Below are the code and all the weights of a small trained network. Each question names an input and a class and asks about switching units off, where a switched-off unit gives its printed mean instead of its output.

import numpy as np


def w(rows, s, z=0):
    codes = np.array(rows[::2]) - 128.0
    scale = np.full(codes.shape[1], s)
    scale[-1] = z or s
    return codes * scale


def f(y):
    return y / 2 * (1 + np.tanh(0.7978845608 * (y + 0.044715 * y**3)))


def log_softmax(a):
    a = a - a.max(-1, keepdims=True)
    return a - np.log(np.exp(a).sum(-1, keepdims=True))


def net(x, mask):
    res = np.array(x, float).reshape(1, 8) / 4 @ E
    y = f(res @ A[0][:, :-1].T + A[0][:, -1])
    res = res + np.where(mask, y, B[0][:, -1]) @ B[0][:, :-1]
    return log_softmax(res[-1] @ U[:, :-1].T + U[:, -1])


A, B = {}, {}
E = w([
[126,134,123,136,129,128,123,132],'x0',
[131,133,95,136,103,129,149,127],'x1',
[136,119,132,105,144,109,138,115],'x2',
[136,126,126,116,127,124,136,120],'x3',
[120,183,194,87,42,49,84,165],'x4',
[216,170,114,49,161,151,178,236],'x5',
[246,62,197,236,111,99,194,134],'x6',
[134,132,103,133,101,135,139,129],'x7',
],0.013)
A[0] = w([
[157,147,180,86,93,191,151,150,61],'N1',
[29,195,90,30,153,155,101,150,140],'N2',
[140,110,76,130,144,191,113,133,37],'N3',
[206,166,158,179,127,94,129,149,125],'N4',
[191,168,149,178,120,98,119,156,82],'N5',
[190,138,169,190,127,77,95,131,129],'N6',
[112,164,179,93,59,62,122,153,103],'N7',
[141,175,169,86,43,23,81,161,120],'N8',
[51,179,94,53,138,100,109,159,142],'N9',
[72,196,88,49,155,136,85,124,134],'N10',
[60,83,122,180,96,69,81,21,91],'N11',
[172,77,191,159,135,89,199,170,167],'N12',
[174,154,129,96,164,141,151,219,111],'N13',
[153,105,85,113,202,227,141,156,108],'N14',
[125,176,176,118,74,52,142,186,94],'N15',
[174,132,86,92,164,132,120,245,72],'N16',
[131,106,123,110,65,171,145,127,253],'N17',
[146,99,91,164,228,211,159,64,93],'N18',
],0.012,0.0061)
B[0] = w([
[93,148,158,112,77,84,112,68,154],'N1',
[209,49,142,182,140,201,179,83,253],'N2',
[128,105,128,139,160,53,79,162,152],'N3',
[140,31,180,128,99,194,179,138,179],'N4',
[206,114,175,141,137,202,150,124,164],'N5',
[182,55,152,113,83,189,201,91,176],'N6',
[62,143,80,69,215,42,62,249,191],'N7',
[19,113,22,144,193,115,52,249,217],'N8',
[182,77,178,160,104,198,175,100,222],'N9',
[221,51,124,179,143,220,206,52,228],'N10',
[84,253,216,64,17,26,181,83,208],'N11',
[222,68,102,226,131,203,203,102,205],'N12',
[66,244,248,50,60,88,172,57,195],'N13',
[96,178,92,182,223,63,46,183,194],'N14',
[72,133,50,122,196,154,72,195,190],'N15',
[62,245,212,24,90,25,107,8,194],'N16',
[138,43,193,160,121,184,157,133,156],'N17',
[34,104,2,88,233,119,28,198,208],'N18',
],0.0085,0.024)
U = w([
[253,32,126,192,131,193,200,131,78],'0',
[59,111,15,116,195,157,49,229,251],'1',
[97,228,190,56,42,60,173,44,116],'2',
],0.011,0.0023)

Each question gives the input, the list of numbers given to net, and the class t.
The units are the neurons (one row each of A and B). Each row of codes is followed by its name. A weight is (code - 128) times the scale printed after its matrix; where a second scale follows, it is the last column's (A, B and U).
mask holds one flag per neuron, in row order. A switched-off neuron (its flag False) gives its mean, the last column of its row in B, instead of its output. The means were averaged over made-up inputs and are rounded, as every weight is.
A unit's drop is (log p(t) with every unit on - log p(t) with that unit switched off) / (log p(t) with every unit on - log p(t) with every unit switched off).
The circuit of an input: a set's keep is (log p(t) with only the set's units on - log p(t) with every unit switched off) / (log p(t) with every unit on - log p(t) with every unit switched off). Starting from the 12 units with the biggest drops (on a tie, the unit counted first), units are removed one at a time, each time the one whose removal leaves the highest keep (on an exact tie, the one counted first), for as long as the keep stays at least 0.8.
units of the circuit, in order: the units of the circuit, biggest drop first
k most important neurons: the k neurons with the biggest drops, biggest first
drop of u: that unit's drop, to one decimal
input [6,6,-2,-1,-2,7,-4,1], class 2: units of the circuit, in order	N16
input [0,8,-5,-1,-8,-2,-8,-5], class 0: 2 most important neurons	N2; N10
input [6,3,8,-1,-5,4,-2,-6], class 1: 3 most important neurons	N18; N11; N14
input [-1,-5,4,-1,6,6,5,7], class 1: 3 most important neurons	N8; N15; N11
input [7,4,2,7,7,-6,-5,-6], class 1: 2 most important neurons	N8; N7
input [-2,2,4,1,3,6,-5,-8], class 2: 2 most important neurons	N16; N13
input [5,-5,-1,7,1,6,-5,-2], class 2: 3 most important neurons	N16; N13; N12
input [-6,2,1,-5,-5,5,-5,-6], class 0: 3 most important neurons	N2; N10; N8
input [5,2,8,2,-6,8,3,-4], class 2: 2 most important neurons	N13; N16
input [-3,-2,0,-8,7,7,-7,-1], class 0: 4 most important neurons	N2; N10; N9; N18
input [1,7,5,2,1,-7,-4,4], class 2: drop of N11	6.7
input [5,7,-1,6,0,-8,4,3], class 2: drop of N11	0.5
input [2,7,-1,-7,8,3,5,4], class 1: drop of N8	0.4
input [-5,3,-2,-8,8,6,-1,6], class 1: units of the circuit, in order	N8
